Below is a small trained network, with its code and all its weights. Each question gives an input and a class and asks what happens when units are switched off, that is, made to give their printed mean instead of their output.

import numpy as np


def w(rows, s, z=0):
    codes = np.array(rows[::2]) - 128.0
    scale = np.full(codes.shape[1], s)
    scale[-1] = z or s
    return codes * scale


def f(y):
    return y / 2 * (1 + np.tanh(0.7978845608 * (y + 0.044715 * y**3)))


def log_softmax(a):
    a = a - a.max(-1, keepdims=True)
    return a - np.log(np.exp(a).sum(-1, keepdims=True))


def net(x, mask):
    res = np.array(x, float).reshape(1, 7) / 4 @ E
    y = f(res @ A[0][:, :-1].T + A[0][:, -1])
    res = res + np.where(mask, y, B[0][:, -1]) @ B[0][:, :-1]
    return log_softmax(res[-1] @ U[:, :-1].T + U[:, -1])


A, B = {}, {}
E = w([
[138,121,126,120,127,137,132],'x0',
[120,120,143,130,127,136,119],'x1',
[44,26,226,44,39,29,168],'x2',
[195,94,218,98,254,66,130],'x3',
[133,117,124,132,129,136,129],'x4',
[121,125,131,135,132,136,123],'x5',
[137,61,41,35,131,101,11],'x6',
],0.0059)
A[0] = w([
[58,132,112,115,43,142,210,221],'N0',
[198,210,160,210,247,174,215,208],'N1',
[218,169,105,98,224,159,59,237],'N2',
[162,242,17,196,33,206,36,182],'N3',
[136,155,202,226,112,92,224,252],'N4',
[94,221,94,220,41,192,224,213],'N5',
[171,215,24,205,43,235,89,132],'N6',
[81,158,113,158,2,132,244,208],'N7',
[158,184,40,231,93,197,120,113],'N8',
[150,164,157,210,141,138,225,253],'N9',
],0.0058,0.0038)
B[0] = w([
[30,92,35,219,51,39,154,210],'N0',
[211,194,26,215,211,203,231,253],'N1',
[231,193,29,72,216,214,40,220],'N2',
[222,82,229,25,83,8,23,251],'N3',
[140,135,240,199,141,93,239,239],'N4',
[58,18,231,211,50,122,193,252],'N5',
[217,121,232,95,79,2,92,235],'N6',
[41,25,98,231,47,185,169,227],'N7',
[204,124,209,158,183,82,163,206],'N8',
[218,204,200,227,162,89,208,229],'N9',
],0.0054,0.0065)
U = w([
[204,115,241,217,135,6,221,231],'0',
[198,68,212,20,120,17,19,248],'1',
[22,68,161,237,21,188,220,3],'2',
[6,53,12,81,2,119,47,138],'3',
[196,240,110,237,212,218,245,63],'4',
[200,208,27,105,209,234,17,100],'5',
],0.0049,0.0039)

Each question gives the input, the list of numbers given to net, and the class t.
The units are the neurons (one row each of A and B). Each row of codes is followed by its name. A weight is (code - 128) times the scale printed after its matrix; where a second scale follows, it is the last column's (A, B and U).
mask holds one flag per neuron, in row order. A switched-off neuron (its flag False) gives its mean, the last column of its row in B, instead of its output. The means were averaged over made-up inputs and are rounded, as every weight is.
A unit's drop is (log p(t) with every unit on - log p(t) with that unit switched off) / (log p(t) with every unit on - log p(t) with every unit switched off).
The circuit of an input: a set's keep is (log p(t) with only the set's units on - log p(t) with every unit switched off) / (log p(t) with every unit on - log p(t) with every unit switched off). Starting from all 10 units, units are removed one at a time, each time the one whose removal leaves the highest keep (on an exact tie, the one counted first), for as long as the keep stays at least 0.8.
circuit, biggest first: the units of the circuit, biggest drop first
unit that matters most: the unit with the biggest drop
k most important neurons: the k neurons with the biggest drops, biggest first
drop when u is switched off: that unit's drop, to one decimal
input [0,5,1,-5,7,4,3], class 3: circuit, biggest first => (N9; N4)
input [8,3,-7,7,8,2,1], class 5: circuit, biggest first => (N2)
input [8,1,-2,3,5,0,-5], class 4: circuit, biggest first => (N1; N3)
input [-1,-2,3,0,5,0,0], class 2: circuit, biggest first => (N3; N6)
input [4,7,-2,3,-1,4,-7], class 4: 2 most important neurons => (N1; N3)
input [-7,-2,6,8,5,3,1], class 1: circuit, biggest first => (N1; N9)
input [5,-2,-2,-2,-4,-3,6], class 1: circuit, biggest first => (N1; N3)
input [4,8,7,8,6,3,1], class 1: circuit, biggest first => (N1; N9)
input [6,-8,5,0,3,1,5], class 3: circuit, biggest first => (N3; N9; N4)
input [1,7,7,0,6,-3,8], class 3: 2 most important neurons => (N3; N6)
input [2,3,5,5,2,-4,1], class 1: circuit, biggest first => (N1; N9)
input [-8,-8,0,5,-5,3,-1], class 4: circuit, biggest first => (N3; N6; N5)
input [2,-8,-7,1,-6,-2,2], class 5: 4 most important neurons => (N2; N1; N4; N5)
input [2,6,-2,-2,2,-7,2], class 1: unit that matters most => N1
input [-5,-5,5,-3,0,0,0], class 2: 4 most important neurons => (N3; N2; N7; N6)
input [4,8,-6,-2,-6,8,2], class 1: 2 most important neurons => (N3; N6)
input [4,8,-2,1,-8,4,-2], class 4: 3 most important neurons => (N3; N6; N1)
input [-7,-1,1,0,-4,4,8], class 3: drop when N8 is switched off => 0.3
input [7,-4,-8,-3,-6,-1,5], class 1: drop when N3 is switched off => 0.4
input [2,-1,1,-4,7,3,1], class 3: drop when N9 is switched off => 0.2
